Here is a tiny trained network, its code and every weight. The questions are about switching its units off for an input and a class, where a switched-off unit gives its printed mean instead of its output.

import numpy as np


def w(rows, s, z=0):
    codes = np.array(rows[::2]) - 128.0
    scale = np.full(codes.shape[1], s)
    scale[-1] = z or s
    return codes * scale


def f(y):
    return np.maximum(y, 0)


def log_softmax(a):
    a = a - a.max(-1, keepdims=True)
    return a - np.log(np.exp(a).sum(-1, keepdims=True))


def net(x, mask):
    res = np.array(x, float).reshape(1, 8) / 4 @ E
    y = f(res @ A[0][:, :-1].T + A[0][:, -1])
    res = res + np.where(mask, y, B[0][:, -1]) @ B[0][:, :-1]
    return log_softmax(res[-1] @ U[:, :-1].T + U[:, -1])


A, B = {}, {}
E = w([
[30,82,177,223,240],'x0',
[25,234,138,2,184],'x1',
[129,123,133,126,126],'x2',
[128,129,128,129,127],'x3',
[127,125,126,129,125],'x4',
[126,130,122,131,128],'x5',
[206,145,59,132,254],'x6',
[70,4,21,78,127],'x7',
],0.0063)
A[0] = w([
[196,159,126,67,97,85],'n0',
[174,201,137,172,168,115],'n1',
[143,211,187,187,116,73],'n2',
[100,121,175,165,156,106],'n3',
[90,98,185,196,172,122],'n4',
[145,76,140,163,85,182],'n5',
[91,178,109,76,156,66],'n6',
[158,76,176,166,99,128],'n7',
[184,68,133,208,98,80],'n8',
[113,81,184,167,41,116],'n9',
[203,69,132,197,78,67],'n10',
[136,175,205,162,105,144],'n11',
[209,144,115,82,75,72],'n12',
[122,124,140,98,77,133],'n13',
[165,164,103,73,53,83],'n14',
[37,1,40,99,110,102],'n15',
[64,115,162,170,157,84],'n16',
[102,130,147,156,138,254],'n17',
[83,163,164,45,143,66],'n18',
[184,85,89,179,99,105],'n19',
[87,117,164,170,174,75],'n20',
[164,64,172,137,127,83],'n21',
[127,135,115,130,115,248],'n22',
[63,110,181,132,191,95],'n23',
[159,147,123,69,84,95],'n24',
[159,169,198,153,128,84],'n25',
[44,121,206,135,22,103],'n26',
[50,143,169,61,101,128],'n27',
],0.0094,0.0089)
B[0] = w([
[80,80,89,215,88,168],'n0',
[160,76,145,102,142,183],'n1',
[136,60,226,55,79,172],'n2',
[114,129,98,130,79,163],'n3',
[114,115,39,177,43,195],'n4',
[118,188,119,95,139,211],'n5',
[71,159,194,145,160,163],'n6',
[79,179,116,92,150,181],'n7',
[48,200,189,92,158,191],'n8',
[155,151,121,143,205,184],'n9',
[45,189,194,113,148,191],'n10',
[168,38,170,40,106,190],'n11',
[62,89,86,209,70,169],'n12',
[148,130,91,176,129,160],'n13',
[98,78,111,194,76,174],'n14',
[167,63,202,26,92,232],'n15',
[104,112,81,170,62,165],'n16',
[185,168,60,130,114,254],'n17',
[56,168,169,130,173,171],'n18',
[90,177,175,132,164,189],'n19',
[66,95,73,162,58,160],'n20',
[96,148,139,98,128,149],'n21',
[207,154,69,149,193,249],'n22',
[122,134,114,176,69,178],'n23',
[84,113,103,179,100,162],'n24',
[120,66,181,59,94,161],'n25',
[237,96,106,206,254,191],'n26',
[120,206,164,124,172,192],'n27',
],0.0071,0.0088)
U = w([
[8,221,160,113,162,49],'0',
[58,76,54,216,40,46],'1',
[145,3,176,33,98,53],'2',
[161,152,82,138,153,254],'3',
[184,115,85,186,233,130],'4',
[145,148,87,139,134,232],'5',
],0.011,0.0072)

Each question gives the input, the list of numbers given to net, and the class t.
The units are the neurons (one row each of A and B). Each row of codes is followed by its name. A weight is (code - 128) times the scale printed after its matrix; where a second scale follows, it is the last column's (A, B and U).
mask holds one flag per neuron, in row order. A switched-off neuron (its flag False) gives its mean, the last column of its row in B, instead of its output. The means were averaged over made-up inputs and are rounded, as every weight is.
A unit's drop is (log p(t) with every unit on - log p(t) with that unit switched off) / (log p(t) with every unit on - log p(t) with every unit switched off).
The circuit of an input: a set's keep is (log p(t) with only the set's units on - log p(t) with every unit switched off) / (log p(t) with every unit on - log p(t) with every unit switched off). Starting from the 12 units with the biggest drops (on a tie, the unit counted first), units are removed one at a time, each time the one whose removal leaves the highest keep (on an exact tie, the one counted first), for as long as the keep stays at least 0.8.
circuit, biggest first: the units of the circuit, biggest drop first
unit that matters most: the unit with the biggest drop
k most important neurons: the k neurons with the biggest drops, biggest first
drop of u: that unit's drop, to one decimal
input [-7,5,-3,1,-3,3,-8,6], class 4: circuit, biggest first => (n26; n13)
input [5,1,0,-8,3,-6,-5,7], class 2: unit that matters most => n15
input [7,-7,4,6,0,-3,3,-6], class 0: circuit, biggest first => (n8; n10)
input [7,-2,4,-7,7,2,6,-1], class 1: circuit, biggest first => (n4; n20; n26)
input [7,-2,-6,-5,-3,0,6,-2], class 1: 2 most important neurons => (n4; n20)
input [6,1,1,8,-1,0,-2,-6], class 1: circuit, biggest first => (n4; n20)
input [-7,4,4,-1,-7,7,6,-4], class 1: circuit, biggest first => (n0; n12; n14)
input [-8,3,0,3,8,7,-7,3], class 1: 2 most important neurons => (n14; n12)
input [-7,-4,2,8,-4,0,-8,-2], class 4: 2 most important neurons => (n26; n9)
input [-7,1,6,-7,-1,-5,-7,-1], class 1: 3 most important neurons => (n14; n12; n0)
input [-3,-4,-4,-1,1,1,-6,0], class 4: circuit, biggest first => (n26; n9)
input [-2,-6,-5,5,1,7,-3,-8], class 2: 2 most important neurons => (n11; n2)
input [3,-8,-8,-6,0,2,-1,-7], class 0: 2 most important neurons => (n8; n10)
input [8,-4,-5,2,1,6,6,0], class 1: circuit, biggest first => (n4; n20)
input [5,-1,3,-3,3,4,-3,-6], class 2: circuit, biggest first => (n11)
input [6,1,0,-6,0,4,-4,-3], class 1: circuit, biggest first => (n4; n16)
input [-1,-5,-4,-1,0,2,-4,-1], class 0: circuit, biggest first => (n10; n8)
input [-6,1,-6,-4,-1,3,-8,7], class 4: circuit, biggest first => (n26; n9)
input [-7,-6,-3,-1,3,-5,0,0], class 1: 4 most important neurons => (n12; n14; n0; n27)
input [1,-4,7,-5,-3,4,-5,6], class 3: 2 most important neurons => (n11; n9)
input [7,-6,-4,8,5,6,-4,-8], class 2: 4 most important neurons => (n11; n2; n25; n1)
input [3,3,3,-2,3,-4,2,4], class 2: 2 most important neurons => (n15; n26)
input [2,-5,-1,1,4,-6,-7,-6], class 4: 3 most important neurons => (n26; n9; n15)
input [-8,-8,5,-2,-4,1,4,4], class 0: 3 most important neurons => (n10; n8; n19)
input [1,-1,-4,3,-2,-2,-8,-8], class 2: 2 most important neurons => (n11; n2)
input [-5,-6,-1,3,-6,-4,-2,1], class 0: unit that matters most => n10
input [4,2,-5,-6,8,-6,-8,8], class 2: unit that matters most => n15
input [-7,6,-1,7,6,-5,-8,-5], class 4: 2 most important neurons => (n26; n27)
input [1,-2,4,-6,-4,4,-7,-6], class 4: drop of n9 => 0.4
input [6,1,2,-4,6,5,5,-1], class 1: drop of n4 => 0.2
